Below is a small trained network, with its code and all its weights. Each question gives an input and a target symbol and asks what happens when units are switched off, that is, made to give their printed mean instead of their output.

import numpy as np


def w(rows, s, z=0):
    codes = np.array(rows[::2]) - 128.0
    scale = np.full(codes.shape[1], s)
    scale[-1] = z or s
    return codes * scale


def f(y):
    return np.maximum(y, 0)


def softmax(a):
    e = np.exp(a - a.max(-1, keepdims=True))
    return e / e.sum(-1, keepdims=True)


def log_softmax(a):
    a = a - a.max(-1, keepdims=True)
    return a - np.log(np.exp(a).sum(-1, keepdims=True))


def net(x, mask):
    ids = ['αγδθλμξστφψω'.index(c) for c in x.split()]
    T = len(ids)
    res = E[ids] + P[:T]
    r = res
    for j in range(3):
        rows = slice(3 * j, 3 * j + 3)
        q, k, v = (r @ M[0][rows].T for M in (Q, K, V))
        z = softmax(np.where(np.tri(T) > 0, q @ k.T / 3**0.5, -1e9)) @ v
        o = O[0][rows]
        res = res + np.where(mask[j], z, o[:, -1]) @ o[:, :-1]
    y = f(res @ A[0][:, :-1].T + A[0][:, -1])
    res = res + np.where(mask[3:27], y, B[0][:, -1]) @ B[0][:, :-1]
    return log_softmax(res[-1] @ U[:, :-1].T + U[:, -1])


Q, K, V, O, A, B = {}, {}, {}, {}, {}, {}
E = w([
[25,88,29],'α',
[70,224,135],'γ',
[79,84,113],'δ',
[158,87,43],'θ',
[169,226,216],'λ',
[139,178,143],'μ',
[133,252,69],'ξ',
[250,11,96],'σ',
[41,242,137],'τ',
[246,80,219],'φ',
[123,85,119],'ψ',
[102,215,200],'ω',
],0.013)
P = w([
[42,48,255],'0',
[167,225,87],'1',
[183,191,78],'2',
[174,191,80],'3',
[171,191,65],'4',
[171,190,63],'5',
[174,188,50],'6',
[181,191,55],'7',
[176,199,41],'8',
[178,189,42],'9',
[177,189,35],'10',
[180,188,42],'11',
[178,196,41],'12',
[190,192,16],'13',
],0.0073)
Q[0] = w([
[143,182,123],'h1',
[147,98,127],'h1',
[151,122,119],'h1',
[112,252,120],'h2',
[152,154,127],'h2',
[171,149,153],'h2',
[110,182,159],'h3',
[140,133,76],'h3',
[96,145,149],'h3',
],0.024)
K[0] = w([
[94,118,174],'h1',
[169,221,76],'h1',
[129,175,121],'h1',
[6,80,199],'h2',
[138,134,221],'h2',
[191,97,217],'h2',
[122,206,162],'h3',
[156,143,68],'h3',
[85,174,158],'h3',
],0.016)
V[0] = w([
[145,51,178],'h1',
[52,136,197],'h1',
[94,127,56],'h1',
[71,214,211],'h2',
[2,154,93],'h2',
[238,130,227],'h2',
[134,126,60],'h3',
[96,182,178],'h3',
[185,112,99],'h3',
],0.012)
O[0] = w([
[203,73,146,109],'h1',
[80,65,149,254],'h1',
[116,144,70,98],'h1',
[6,120,190,253],'h2',
[33,95,31,228],'h2',
[172,133,255,91],'h2',
[118,117,202,151],'h3',
[139,150,76,199],'h3',
[96,104,159,123],'h3',
],0.0098,0.0073)
A[0] = w([
[163,173,198,94],'n1',
[127,229,141,145],'n2',
[121,2,133,141],'n3',
[130,182,132,130],'n4',
[92,102,117,140],'n5',
[99,210,150,131],'n6',
[92,70,112,181],'n7',
[117,182,107,128],'n8',
[130,117,52,25],'n9',
[98,147,98,55],'n10',
[126,132,159,31],'n11',
[135,229,134,145],'n12',
[154,205,179,102],'n13',
[153,118,51,192],'n14',
[104,129,129,103],'n15',
[131,115,173,229],'n16',
[102,97,121,139],'n17',
[155,143,178,111],'n18',
[127,142,164,2],'n19',
[147,44,173,99],'n20',
[117,121,127,115],'n21',
[103,245,93,144],'n22',
[94,143,150,114],'n23',
[204,143,151,102],'n24',
],0.0098,0.0085)
B[0] = w([
[58,90,114,185],'n1',
[184,58,121,185],'n2',
[199,151,97,162],'n3',
[135,103,132,153],'n4',
[155,168,139,223],'n5',
[151,95,93,207],'n6',
[149,171,144,247],'n7',
[174,66,98,188],'n8',
[112,185,184,206],'n9',
[63,115,94,195],'n10',
[158,48,129,136],'n11',
[182,63,107,178],'n12',
[84,96,106,178],'n13',
[206,146,209,235],'n14',
[147,128,113,170],'n15',
[120,168,162,202],'n16',
[158,152,129,196],'n17',
[85,123,112,169],'n18',
[168,2,129,137],'n19',
[140,113,56,155],'n20',
[144,133,123,147],'n21',
[195,91,109,252],'n22',
[75,120,98,191],'n23',
[122,223,161,177],'n24',
],0.0073,0.013)
U = w([
[132,249,79,106],'α',
[61,105,82,77],'γ',
[126,134,121,178],'δ',
[191,78,110,106],'θ',
[72,23,132,76],'λ',
[115,103,130,160],'μ',
[114,2,38,167],'ξ',
[177,235,205,95],'σ',
[49,124,70,2],'τ',
[150,81,186,100],'φ',
[137,111,130,176],'ψ',
[53,237,196,186],'ω',
],0.0069,0.0052)

Each question gives the input, a string of symbols that net reads in full, and the target symbol t.
The units are the heads (3 rows each of Q, K, V and O) and the neurons (one row each of A and B). Each row of codes is followed by its name. A weight is (code - 128) times the scale printed after its matrix; where a second scale follows, it is the last column's (O, A, B and U).
mask holds one flag per unit, heads first, then neurons. A switched-off unit (its flag False) gives its mean, the last column of its rows in O or B, instead of its output. The means were averaged over made-up inputs and are rounded, as every weight is.
A unit's drop is (log p(t) with every unit on - log p(t) with that unit switched off) / (log p(t) with every unit on - log p(t) with every unit switched off).
The circuit of an input: a set's keep is (log p(t) with only the set's units on - log p(t) with every unit switched off) / (log p(t) with every unit on - log p(t) with every unit switched off). Starting from the 12 units with the biggest drops (on a tie, the unit counted first), units are removed one at a time, each time the one whose removal leaves the highest keep (on an exact tie, the one counted first), for as long as the keep stays at least 0.8.
circuit, biggest first: the units of the circuit, biggest drop first
k most important neurons: the k neurons with the biggest drops, biggest first
heads that matter: for each layer, one digit per head in row order, 1 if its drop is at least 0.15 and else 0, layers parted by /
drop when u is switched off: that unit's drop, to one decimal
input ω ω α ξ ω ξ θ α α ω δ, target α: heads that matter => 010
input θ α α α τ μ, target θ: heads that matter => 110
input α λ λ ω ξ, target α: heads that matter => 010
input ξ δ ξ σ ω, target ξ: heads that matter => 100
input ω λ α λ, target ω: heads that matter => 110
input σ μ ψ ξ σ ξ ω γ, target σ: circuit, biggest first => (h2)
input α ω ω ω θ φ λ, target α: circuit, biggest first => (h2 n9 n14 h3)
input α θ τ τ, target α: 2 most important neurons => (n9 n14)
input ξ ω ξ ω ψ ω δ ω μ ξ μ, target ξ: 3 most important neurons => (n14 n9 n24)
input φ ω τ γ α γ, target φ: circuit, biggest first => (h2 n1 h1)
input ω θ λ ξ ξ φ φ ω ψ α σ α ω γ, target ω: heads that matter => 110
input τ ξ ξ ω α γ μ γ γ ψ δ λ λ, target τ: heads that matter => 010
input ω ω ω ξ, target ω: drop when h1 is switched off => 1.2
input λ α ω σ α α ξ ξ α α ξ ψ γ, target λ: drop when n1 is switched off => 0.1
input φ ξ α ξ ξ, target φ: drop when n1 is switched off => 0.2
input α γ φ ω ξ γ γ σ λ ω δ γ, target α: most important neuron => (n9)
